Below is a small trained network, with its code and all its weights. Each question gives an input and a class and asks what happens when units are switched off, that is, made to give their printed mean instead of their output.

import numpy as np


def w(rows, s, z=0):
    codes = np.array(rows[::2]) - 128.0
    scale = np.full(codes.shape[1], s)
    scale[-1] = z or s
    return codes * scale


def f(y):
    return np.maximum(y, 0)


def log_softmax(a):
    a = a - a.max(-1, keepdims=True)
    return a - np.log(np.exp(a).sum(-1, keepdims=True))


def net(x, mask):
    res = np.array(x, float).reshape(1, 8) / 4 @ E
    y = f(res @ A[0][:, :-1].T + A[0][:, -1])
    res = res + np.where(mask, y, B[0][:, -1]) @ B[0][:, :-1]
    return log_softmax(res[-1] @ U[:, :-1].T + U[:, -1])


A, B = {}, {}
E = w([
[142,108,166,105,151,145,141],'x0',
[124,119,117,135,126,140,146],'x1',
[151,136,107,143,107,104,99],'x2',
[93,64,54,104,210,221,21],'x3',
[92,172,137,106,140,126,113],'x4',
[141,104,138,129,132,131,139],'x5',
[164,201,156,246,236,132,136],'x6',
[114,134,152,103,152,139,141],'x7',
],0.012)
A[0] = w([
[132,173,139,238,211,127,138,212],'N0',
[95,71,97,148,188,191,28,12],'N1',
[130,197,211,178,37,83,228,7],'N2',
[84,60,111,10,19,127,125,220],'N3',
[165,155,141,203,217,117,128,165],'N4',
[150,160,157,213,199,143,124,195],'N5',
[115,138,166,155,87,138,132,59],'N6',
[112,93,97,134,175,185,53,36],'N7',
],0.013,0.002)
B[0] = w([
[98,97,135,110,52,173,73,231],'N0',
[187,157,91,147,187,76,192,240],'N1',
[171,146,81,97,252,109,162,243],'N2',
[82,111,168,180,42,172,73,251],'N3',
[97,108,143,150,58,128,96,215],'N4',
[109,100,170,134,60,162,122,215],'N5',
[129,125,117,114,148,115,120,148],'N6',
[156,153,133,78,192,84,170,216],'N7',
],0.011,0.022)
U = w([
[84,127,187,206,2,177,73,248],'0',
[190,166,98,161,177,75,189,8],'1',
],0.0086,0.0012)

Each question gives the input, the list of numbers given to net, and the class t.
The units are the neurons (one row each of A and B). Each row of codes is followed by its name. A weight is (code - 128) times the scale printed after its matrix; where a second scale follows, it is the last column's (A, B and U).
mask holds one flag per neuron, in row order. A switched-off neuron (its flag False) gives its mean, the last column of its row in B, instead of its output. The means were averaged over made-up inputs and are rounded, as every weight is.
A unit's drop is (log p(t) with every unit on - log p(t) with that unit switched off) / (log p(t) with every unit on - log p(t) with every unit switched off).
The circuit of an input: a set's keep is (log p(t) with only the set's units on - log p(t) with every unit switched off) / (log p(t) with every unit on - log p(t) with every unit switched off). Starting from all 8 units, units are removed one at a time, each time the one whose removal leaves the highest keep (on an exact tie, the one counted first), for as long as the keep stays at least 0.8.
circuit, biggest first: the units of the circuit, biggest drop first
top k neurons: the k neurons with the biggest drops, biggest first
drop of u: that unit's drop, to one decimal
input [7,-7,-1,7,-8,7,-6,8], class 1: circuit, biggest first : (N1)
input [2,-7,-5,-1,-6,0,0,-3], class 1: top 2 neurons : (N3 N0)
input [8,-3,-7,-6,-4,1,7,7], class 0: top 3 neurons : (N0 N5 N4)
input [7,3,7,-8,1,3,8,2], class 0: top 3 neurons : (N0 N4 N5)
input [1,2,3,-8,-7,-5,8,-1], class 0: top 2 neurons : (N0 N4)
input [0,-8,2,-5,-2,2,5,0], class 0: top 4 neurons : (N0 N1 N4 N5)
input [-8,1,-4,-8,0,-1,-7,-8], class 1: top 2 neurons : (N2 N0)
input [-3,-7,0,-1,-1,8,0,0], class 1: top 3 neurons : (N3 N0 N5)
input [5,-5,-2,-8,-2,7,-6,-1], class 1: top 2 neurons : (N2 N0)
input [-1,-6,6,-8,-4,-3,-5,-2], class 1: drop of N2 : 3.4
input [3,-4,-1,-5,1,7,-2,2], class 1: drop of N2 : 0.2
input [1,-6,0,-8,7,-3,-3,-2], class 1: drop of N2 : 1.0
